Here is a tiny trained network, its code and every weight. The questions are about switching its units off for an input and a target symbol, where a switched-off unit gives its printed mean instead of its output.

import numpy as np


def w(rows, s, z=0):
    codes = np.array(rows[::2]) - 128.0
    scale = np.full(codes.shape[1], s)
    scale[-1] = z or s
    return codes * scale


def norm(h):
    return h / np.sqrt((h * h).mean(-1, keepdims=True) + 1e-5)


def f(y):
    return np.maximum(y, 0)


def softmax(a):
    e = np.exp(a - a.max(-1, keepdims=True))
    return e / e.sum(-1, keepdims=True)


def log_softmax(a):
    a = a - a.max(-1, keepdims=True)
    return a - np.log(np.exp(a).sum(-1, keepdims=True))


def net(x, mask):
    ids = ['αδζηλστ'.index(c) for c in x.split()]
    T = len(ids)
    res = E[ids] + P[:T]
    u = 0
    for l in range(2):
        r = norm(res)
        for j in range(2):
            rows = slice(2 * j, 2 * j + 2)
            q, k, v = (r @ M[l][rows].T for M in (Q, K, V))
            z = softmax(np.where(np.tri(T) > 0, q @ k.T / 2**0.5, -1e9)) @ v
            o = O[l][rows]
            res = res + np.where(mask[u + j], z, o[:, -1]) @ o[:, :-1]
        u += 2
        y = f(norm(res) @ A[l][:, :-1].T + A[l][:, -1])
        res = res + np.where(mask[u : u + 4], y, B[l][:, -1]) @ B[l][:, :-1]
        u += 4
    return log_softmax(norm(res)[-1] @ U[:, :-1].T + U[:, -1])


Q, K, V, O, A, B = {}, {}, {}, {}, {}, {}
E = w([
[167,160,245,144,188,192,120,172],'α',
[101,101,101,190,2,201,179,70],'δ',
[133,112,114,154,108,91,73,136],'ζ',
[125,125,104,165,113,116,83,154],'η',
[223,164,155,85,85,96,198,172],'λ',
[145,86,111,128,125,104,57,129],'σ',
[123,112,121,127,118,128,66,162],'τ',
],0.0054)
P = w([
[121,105,173,141,97,154,130,88],'0',
[96,95,107,177,199,81,151,128],'1',
[157,156,83,119,97,160,35,107],'2',
[141,104,68,101,160,164,94,97],'3',
[99,143,55,37,195,162,173,109],'4',
[41,124,205,174,79,112,119,252],'5',
],0.0039)
Q[0] = w([
[153,125,217,218,75,26,63,255],'0.h0',
[115,20,76,199,44,250,61,102],'0.h0',
[217,221,35,5,234,151,164,70],'0.h1',
[239,138,125,163,147,108,15,199],'0.h1',
],0.0069)
K[0] = w([
[208,221,74,95,82,221,41,124],'0.h0',
[164,80,219,140,58,173,120,73],'0.h0',
[84,9,179,169,167,73,209,165],'0.h1',
[165,63,253,135,55,155,117,102],'0.h1',
],0.0072)
V[0] = w([
[85,165,170,45,130,171,58,210],'0.h0',
[113,181,114,135,91,92,66,255],'0.h0',
[169,96,105,13,154,115,72,137],'0.h1',
[236,141,138,133,146,91,197,76],'0.h1',
],0.0043)
O[0] = w([
[126,43,83,112,220,77,192,105,100],'0.h0',
[89,65,169,113,157,182,210,50,249],'0.h0',
[124,253,86,72,147,78,91,90,38],'0.h1',
[57,102,172,48,178,172,63,172,24],'0.h1',
],0.0048,0.0017)
A[0] = w([
[62,210,126,109,178,72,21,116,8],'0.n0',
[255,194,160,150,155,104,212,108,8],'0.n1',
[49,128,72,88,108,202,80,93,84],'0.n2',
[187,199,104,86,69,58,155,185,225],'0.n3',
],0.0053,0.0017)
B[0] = w([
[177,198,197,163,166,231,98,54,207],'0.n0',
[169,125,161,217,207,139,27,246,226],'0.n1',
[163,117,84,234,140,124,125,197,247],'0.n2',
[159,187,101,3,77,85,128,139,255],'0.n3',
],0.0052,0.0022)
Q[1] = w([
[120,164,136,88,224,63,104,149],'1.h0',
[30,107,145,221,203,166,2,92],'1.h0',
[229,116,173,106,152,115,190,145],'1.h1',
[166,168,133,50,200,170,205,158],'1.h1',
],0.0073)
K[1] = w([
[188,171,132,91,202,115,44,129],'1.h0',
[227,111,250,146,117,33,147,129],'1.h0',
[202,97,2,121,103,185,89,76],'1.h1',
[134,128,38,121,181,207,130,135],'1.h1',
],0.007)
V[1] = w([
[121,177,146,161,186,254,142,134],'1.h0',
[78,185,37,131,115,116,195,150],'1.h0',
[160,114,218,107,148,172,135,122],'1.h1',
[210,121,42,134,163,229,149,177],'1.h1',
],0.0054)
O[1] = w([
[43,178,117,36,35,170,118,11,168],'1.h0',
[191,56,205,227,74,142,94,104,3],'1.h0',
[151,83,179,247,159,92,117,194,180],'1.h1',
[47,119,254,72,105,37,96,64,237],'1.h1',
],0.0045,0.0025)
A[1] = w([
[155,141,94,111,118,73,189,81,10],'1.n0',
[149,141,108,136,100,129,104,196,63],'1.n1',
[168,141,95,173,168,133,113,153,101],'1.n2',
[106,1,135,186,106,194,169,90,3],'1.n3',
],0.0098,0.0046)
B[1] = w([
[182,12,178,235,209,97,146,80,140],'1.n0',
[200,156,146,124,156,58,206,159,173],'1.n1',
[62,143,139,98,114,186,149,87,177],'1.n2',
[188,21,104,27,2,223,127,160,253],'1.n3',
],0.0069,0.0066)
U = w([
[88,149,211,176,179,196,53,169,141],'α',
[207,144,151,136,155,61,117,242,82],'δ',
[117,178,67,122,162,168,242,109,5],'ζ',
[147,88,138,161,168,66,147,15,197],'η',
[139,213,128,107,97,120,85,2,158],'λ',
[42,117,26,119,143,54,68,154,142],'σ',
[138,46,139,95,71,187,103,132,143],'τ',
],0.0084,0.0029)

Each question gives the input, a string of symbols that net reads in full, and the target symbol t.
The units are the heads (2 rows each of Q, K, V and O) and the neurons (one row each of A and B). Each row of codes is followed by its name. A weight is (code - 128) times the scale printed after its matrix; where a second scale follows, it is the last column's (O, A, B and U).
mask holds one flag per unit, layer by layer, with each layer's heads first. A switched-off unit (its flag False) gives its mean, the last column of its rows in O or B, instead of its output. The means were averaged over made-up inputs and are rounded, as every weight is.
A unit's drop is (log p(t) with every unit on - log p(t) with that unit switched off) / (log p(t) with every unit on - log p(t) with every unit switched off).
The circuit of an input: a set's keep is (log p(t) with only the set's units on - log p(t) with every unit switched off) / (log p(t) with every unit on - log p(t) with every unit switched off). Starting from all 12 units, units are removed one at a time, each time the one whose removal leaves the highest keep (on an exact tie, the one counted first), for as long as the keep stays at least 0.8.
circuit, biggest first: the units of the circuit, biggest drop first
unit that matters most: the unit with the biggest drop
top k neurons: the k neurons with the biggest drops, biggest first
heads that matter: for each layer, one digit per head in row order, 1 if its drop is at least 0.15 and else 0, layers parted by /
input λ τ η τ ζ, target η: heads that matter => 10 / 00
input δ λ τ δ α λ, target η: unit that matters most => 0.h0
input λ λ τ η η η, target η: circuit, biggest first => 0.h1, 0.h0, 1.n0
input σ τ σ η, target λ: circuit, biggest first => 0.h1, 1.n3
input η λ δ λ η ζ, target δ: circuit, biggest first => 1.n1, 1.n3
input η λ λ η λ, target λ: top 2 neurons => 1.n3, 0.n1
input λ α α, target α: heads that matter => 00 / 01
input λ η α δ λ, target λ: circuit, biggest first => 1.h0, 1.h1, 1.n3
input σ η σ, target λ: heads that matter => 01 / 00
input α λ σ, target σ: heads that matter => 10 / 10
input η τ η τ σ, target η: circuit, biggest first => 0.h1, 1.n0
input λ σ λ λ τ, target λ: circuit, biggest first => 0.h1, 0.n0, 1.n3
input δ λ δ, target δ: top 2 neurons => 1.n1, 1.n3
input α λ δ η σ, target α: circuit, biggest first => 0.h1, 1.n3, 0.n0
input η λ α, target α: heads that matter => 00 / 00
input δ λ η ζ, target δ: heads that matter => 11 / 00
input τ η α η η σ, target σ: heads that matter => 11 / 00
input ζ α σ τ ζ, target σ: unit that matters most => 0.h1
input σ α δ σ, target λ: top 2 neurons => 1.n3, 0.n0
input η η λ λ σ ζ, target α: unit that matters most => 0.h1
input η δ ζ α λ σ, target ζ: heads that matter => 11 / 01
input δ λ ζ η, target δ: circuit, biggest first => 0.h0, 1.n1
input η α η η τ, target σ: heads that matter => 00 / 00
input α α λ, target δ: top 2 neurons => 0.n1, 1.n3
input η σ ζ τ ζ, target λ: heads that matter => 01 / 00
input δ η α τ, target δ: heads that matter => 11 / 00
